Here is a tiny trained network, its code and every weight. The questions are about switching its units off for an input and a class, where a switched-off unit gives its printed mean instead of its output.

import numpy as np


def w(rows, s, z=0):
    codes = np.array(rows[::2]) - 128.0
    scale = np.full(codes.shape[1], s)
    scale[-1] = z or s
    return codes * scale


def norm(h):
    return h / np.sqrt((h * h).mean(-1, keepdims=True) + 1e-5)


def f(y):
    return np.maximum(y, 0)


def log_softmax(a):
    a = a - a.max(-1, keepdims=True)
    return a - np.log(np.exp(a).sum(-1, keepdims=True))


def net(x, mask):
    res = np.array(x, float).reshape(1, 3) / 4 @ E
    u = 0
    for l in range(2):
        y = f(norm(res) @ A[l][:, :-1].T + A[l][:, -1])
        res = res + np.where(mask[u : u + 15], y, B[l][:, -1]) @ B[l][:, :-1]
        u += 15
    return log_softmax(norm(res)[-1] @ U[:, :-1].T + U[:, -1])


A, B = {}, {}
E = w([
[181,146,165,41,180,139,93],'x0',
[107,57,149,20,45,127,127],'x1',
[2,106,93,118,200,132,123],'x2',
],0.0061)
A[0] = w([
[246,207,110,106,109,152,132,129],'0.n1',
[82,48,71,95,184,134,57,24],'0.n2',
[165,207,44,233,119,122,48,100],'0.n3',
[129,106,40,48,17,123,244,32],'0.n4',
[184,162,132,77,148,163,143,73],'0.n5',
[48,119,160,70,117,50,87,120],'0.n6',
[126,88,204,78,140,182,122,161],'0.n7',
[121,153,71,144,154,96,173,74],'0.n8',
[124,135,135,116,177,3,118,70],'0.n9',
[175,190,115,117,209,106,73,112],'0.n10',
[87,98,189,89,140,245,171,4],'0.n11',
[101,119,59,145,231,26,112,112],'0.n12',
[123,53,199,52,105,149,141,70],'0.n13',
[176,95,134,34,205,110,231,31],'0.n14',
[66,66,88,181,118,101,79,121],'0.n15',
],0.0058,0.0036)
B[0] = w([
[172,47,206,112,77,202,189,253],'0.n1',
[147,174,238,92,97,177,84,180],'0.n2',
[111,90,127,60,147,89,93,239],'0.n3',
[80,75,201,20,65,66,103,198],'0.n4',
[163,194,149,82,122,122,51,173],'0.n5',
[84,114,153,140,151,87,157,196],'0.n6',
[123,154,123,51,93,65,91,201],'0.n7',
[116,74,104,65,186,53,132,155],'0.n8',
[130,123,111,19,77,175,136,141],'0.n9',
[133,173,19,105,137,64,137,218],'0.n10',
[158,130,151,150,65,122,168,144],'0.n11',
[146,119,228,142,90,188,254,216],'0.n12',
[67,71,197,96,110,39,73,198],'0.n13',
[148,214,100,31,108,115,52,161],'0.n14',
[183,188,85,42,103,67,81,198],'0.n15',
],0.0051,0.0046)
A[1] = w([
[120,38,3,142,110,110,157,84],'1.n1',
[146,134,127,1,115,56,105,186],'1.n2',
[190,97,172,91,115,74,126,192],'1.n3',
[167,150,92,142,199,158,170,85],'1.n4',
[170,153,155,173,84,125,145,1],'1.n5',
[126,118,214,151,116,145,128,82],'1.n6',
[107,67,170,121,153,251,171,200],'1.n7',
[188,59,172,165,174,115,222,181],'1.n8',
[122,62,52,181,20,134,134,216],'1.n9',
[211,114,77,200,243,153,118,140],'1.n10',
[28,114,88,128,133,177,144,195],'1.n11',
[72,147,132,86,161,215,77,134],'1.n12',
[24,104,113,101,166,226,65,173],'1.n13',
[107,119,105,121,55,125,140,54],'1.n14',
[106,77,156,101,112,95,56,151],'1.n15',
],0.008,0.0035)
B[1] = w([
[157,226,58,118,174,138,75,143],'1.n1',
[121,143,62,176,161,118,143,245],'1.n2',
[72,130,117,188,153,180,122,212],'1.n3',
[127,83,98,126,90,75,18,151],'1.n4',
[167,116,152,101,90,166,180,140],'1.n5',
[116,124,152,178,112,164,186,142],'1.n6',
[48,157,92,231,107,152,204,146],'1.n7',
[58,99,130,148,90,128,172,171],'1.n8',
[215,180,108,70,224,159,51,167],'1.n9',
[55,76,195,2,84,66,102,160],'1.n10',
[210,120,179,104,104,160,103,159],'1.n11',
[227,147,116,175,90,135,115,150],'1.n12',
[240,78,184,145,45,196,163,156],'1.n13',
[109,147,186,79,144,104,136,145],'1.n14',
[145,141,120,173,158,127,158,181],'1.n15',
],0.0078,0.012)
U = w([
[26,29,220,31,89,3,48,236],'0',
[199,114,253,198,60,213,200,172],'1',
[233,254,46,49,254,83,2,6],'2',
[32,187,54,247,209,80,192,56],'3',
],0.0089,0.0022)

Each question gives the input, the list of numbers given to net, and the class t.
The units are the neurons (one row each of A and B). Each row of codes is followed by its name. A weight is (code - 128) times the scale printed after its matrix; where a second scale follows, it is the last column's (A, B and U).
mask holds one flag per neuron, layer by layer. A switched-off neuron (its flag False) gives its mean, the last column of its row in B, instead of its output. The means were averaged over made-up inputs and are rounded, as every weight is.
A unit's drop is (log p(t) with every unit on - log p(t) with that unit switched off) / (log p(t) with every unit on - log p(t) with every unit switched off).
The circuit of an input: a set's keep is (log p(t) with only the set's units on - log p(t) with every unit switched off) / (log p(t) with every unit on - log p(t) with every unit switched off). Starting from the 12 units with the biggest drops (on a tie, the unit counted first), units are removed one at a time, each time the one whose removal leaves the highest keep (on an exact tie, the one counted first), for as long as the keep stays at least 0.8.
circuit, biggest first: the units of the circuit, biggest drop first
top k neurons: the k neurons with the biggest drops, biggest first
k most important neurons of layer l: the k neurons of layer l with the biggest drops, biggest first
drop when u is switched off: that unit's drop, to one decimal
input [-4,1,0], class 2: circuit, biggest first	1.n9
input [5,7,8], class 1: circuit, biggest first	1.n13; 1.n12
input [7,5,0], class 2: top 3 neurons	1.n2; 1.n10; 0.n14
input [8,5,6], class 2: circuit, biggest first	1.n2; 1.n12
input [-5,-8,7], class 0: top 2 neurons	1.n10; 1.n2
input [3,-4,3], class 0: top 2 neurons	0.n4; 0.n10
input [-8,-6,-7], class 2: 3 most important neurons of layer 1	1.n9; 1.n13; 1.n1
input [-2,-6,7], class 1: top 2 neurons	1.n13; 0.n12
input [7,-4,-7], class 1: top 4 neurons	0.n1; 1.n9; 0.n15; 1.n1
input [-4,2,3], class 2: top 3 neurons	0.n15; 0.n1; 1.n8
input [5,-7,6], class 0: top 2 neurons	1.n10; 0.n10
input [-1,5,6], class 1: 3 most important neurons of layer 1	1.n13; 1.n10; 1.n15
input [-6,-6,-5], class 0: top 2 neurons	1.n10; 1.n8
input [-1,3,3], class 3: circuit, biggest first	1.n2
input [-8,0,-6], class 2: top 2 neurons	1.n9; 0.n12
input [2,-2,-3], class 3: drop when 0.n3 is switched off	0.1
input [-5,1,-1], class 2: drop when 1.n9 is switched off	0.2
input [-3,-2,6], class 1: drop when 1.n6 is switched off	0.0
